[[106 149 128 149 127 125 111 147 128 107 112 126 126]
 [107 150 120 150 127 118 115 150 131 107 116 119 127]
 [119 134 113 134 129 114 124 135 129 119 125 115 127]
 [106 145 137 145 129 139 116 145 128 107 116 139 129]
 [135 126 146 126 129 147 131 125 123 135 130 145 133]]
->
[[135 126 146 126 129 147 131 125 123 135 130 145 133]
 [106 145 137 145 129 139 116 145 128 107 116 139 129]
 [119 134 113 134 129 114 124 135 129 119 125 115 127]
 [107 150 120 150 127 118 115 150 131 107 116 119 127]
 [106 149 128 149 127 125 111 147 128 107 112 126 126]]

[[116 122 119 124 121 119 120 138]
 [140 136 137 133 135 139 130 142]
 [123 122 128 124 128 122 132 105]
 [116 120 118 122 120 117 128 140]
 [125 135 135 134 136 130 111 111]]
->
[[125 135 135 134 136 130 111 111]
 [116 120 118 122 120 117 128 140]
 [123 122 128 124 128 122 132 105]
 [140 136 137 133 135 139 130 142]
 [116 122 119 124 121 119 120 138]]

[[127 126]
 [124 138]
 [127 119]
 [125 117]
 [135 155]
 [126 130]
 [130 103]
 [131 157]
 [134 122]
 [130 146]
 [128 122]]
->
[[128 122]
 [130 146]
 [134 122]
 [131 157]
 [130 103]
 [126 130]
 [135 155]
 [125 117]
 [127 119]
 [124 138]
 [127 126]]

[[117 119 122 129 127]
 [120 123 131 152 147]
 [127 126 119 100 104]]
->
[[127 126 119 100 104]
 [120 123 131 152 147]
 [117 119 122 129 127]]

[[134 127 141 116 136 137 108 116 142 123 108 131 109 120 108 136]
 [154 128 123 113 152 126 101 113 124 128 101 125 103 133 100 152]
 [154 127 122 111 150 128 104 112 122 127 104 128 107 131 102 149]]
->
[[154 127 122 111 150 128 104 112 122 127 104 128 107 131 102 149]
 [154 128 123 113 152 126 101 113 124 128 101 125 103 133 100 152]
 [134 127 141 116 136 137 108 116 142 123 108 131 109 120 108 136]]

[[126 124 127 121 117 151 127 136]
 [129 130 130 132 135 109 129 120]
 [118 133 118 136 126 113 129 143]
 [115 130 120 133 125 116 128 145]
 [118 131 116 133 118 130 129 147]
 [134 134 128 136 137 106 132 115]
 [141 121 148 118 143 123 125  99]
 [142 132 133 129 135 122 133 107]
 [139 142 117 142 129 112 139 117]]
->
[[139 142 117 142 129 112 139 117]
 [142 132 133 129 135 122 133 107]
 [141 121 148 118 143 123 125  99]
 [134 134 128 136 137 106 132 115]
 [118 131 116 133 118 130 129 147]
 [115 130 120 133 125 116 128 145]
 [118 133 118 136 126 113 129 143]
 [129 130 130 132 135 109 129 120]
 [126 124 127 121 117 151 127 136]]

[[137 129 132 119 124 140 141]
 [122 132 127 141 124 122 127]
 [122 124 136 137 122 131 121]
 [137 135 130 141 128 122 113]
 [127 130 127 141 135 113 111]
 [127 132 131 153 127 114 103]
 [132 128 132 137 135 118 108]]
->
[[132 128 132 137 135 118 108]
 [127 132 131 153 127 114 103]
 [127 130 127 141 135 113 111]
 [137 135 130 141 128 122 113]
 [122 124 136 137 122 131 121]
 [122 132 127 141 124 122 127]
 [137 129 132 119 124 140 141]]

[[138 138 155 129 118 126 104 143 143]
 [135 122 145 120 127 157 131 120 129]
 [120 114 100 128 129 109 127 130 107]]
->
[[120 114 100 128 129 109 127 130 107]
 [135 122 145 120 127 157 131 120 129]
 [138 138 155 129 118 126 104 143 143]]
---
[[129 133 128 125 104 124 134 132 128 127 115]
 [145 119 132 118 139 128 136 121 135 130 128]
 [132 128 131 129 130 128 128 128 128 128 127]
 [126 123 121 128 121 128 128 123 126 128 120]]
->
[[126 132 145 129]
 [123 128 119 133]
 [121 131 132 128]
 [128 129 118 125]
 [121 130 139 104]
 [128 128 128 124]
 [128 128 136 134]
 [123 128 121 132]
 [126 128 135 128]
 [128 128 130 127]
 [120 127 128 115]]

[[128 129 127 125]
 [101 133 144 118]
 [125 131 129 126]
 [131 122 128 122]
 [127 136 130 125]
 [124 127 129 130]]
->
[[124 127 131 125 101 128]
 [127 136 122 131 133 129]
 [129 130 128 129 144 127]
 [130 125 122 126 118 125]]

[[122 123 106 121 125 132 135]
 [138 144 129 145 141 139 148]
 [133 135 145 113 129 143 115]]
->
[[133 138 122]
 [135 144 123]
 [145 129 106]
 [113 145 121]
 [129 141 125]
 [143 139 132]
 [115 148 135]]

[[123 122 124 124]
 [122 124 123 123]
 [122 123 122 122]
 [119 117 117 117]
 [129 132 130 130]
 [120 143 144 152]
 [119 141 142 149]
 [122 121 123 123]
 [124 124 124 124]]
->
[[124 122 119 120 129 119 122 122 123]
 [124 121 141 143 132 117 123 124 122]
 [124 123 142 144 130 117 122 123 124]
 [124 123 149 152 130 117 122 123 124]]

[[142 138 136 103 127 123 124 140 118 142 126 140 119 115 119]
 [131 131 120 129 114 119 140 143 121 126 128 148 129 129 126]
 [129 109 132 125 117 139 124 125 127 145 126 136 117 123 112]
 [135 128 135 132 118 133 145 114 110 136 148 130 130 121 135]
 [114 122 125 128 116 130 130 137 119 139 116 120 113 132 128]]
->
[[114 135 129 131 142]
 [122 128 109 131 138]
 [125 135 132 120 136]
 [128 132 125 129 103]
 [116 118 117 114 127]
 [130 133 139 119 123]
 [130 145 124 140 124]
 [137 114 125 143 140]
 [119 110 127 121 118]
 [139 136 145 126 142]
 [116 148 126 128 126]
 [120 130 136 148 140]
 [113 130 117 129 119]
 [132 121 123 129 115]
 [128 135 112 126 119]]

[[146 155 130]
 [144 151 111]
 [117 114 135]
 [109 101 118]
 [117 113 112]
 [116 112 104]]
->
[[116 117 109 117 144 146]
 [112 113 101 114 151 155]
 [104 112 118 135 111 130]]

[[132 132 126 142 118 100 127 135 131]
 [125 110 109 154 119 119 109 107 131]]
->
[[125 132]
 [110 132]
 [109 126]
 [154 142]
 [119 118]
 [119 100]
 [109 127]
 [107 135]
 [131 131]]
---
[[130 135 128]
 [125 130 135]
 [126 119 124]
 [112 105 133]
 [107 111 143]]
->
[[135 128]
 [130 135]]

[[127 129 136]
 [119 130 151]]
->
[[129 136]
 [130 151]]

[[140 137 118]
 [113 114 138]
 [107 139 123]
 [ 99 130 126]]
->
[[137 118]
 [114 138]]

[[150 129 128 128]
 [143 151 131 128]]
->
[[129 128]
 [151 131]]

[[121 146 134 113]
 [125 140 128 118]
 [124 144 140 106]
 [125 122 123 143]]
->
[[146 134]
 [140 128]]

[[130 148 107 143 137]
 [142 128 121 123 109]
 [121 127 102 143 144]
 [130 124 155 140 113]]
->
[[148 107]
 [128 121]]

[[130 130 128 125]
 [106 120 146 105]
 [120 131 125 122]]
->
[[130 128]
 [120 146]]

[[136 124 105]
 [138 121 131]
 [138 121 131]
 [140 121 114]
 [138 124 106]]
->
[[124 105]
 [121 131]]

[[108 130 134 112]
 [105 139 137 114]]
->
[[130 134]
 [139 137]]
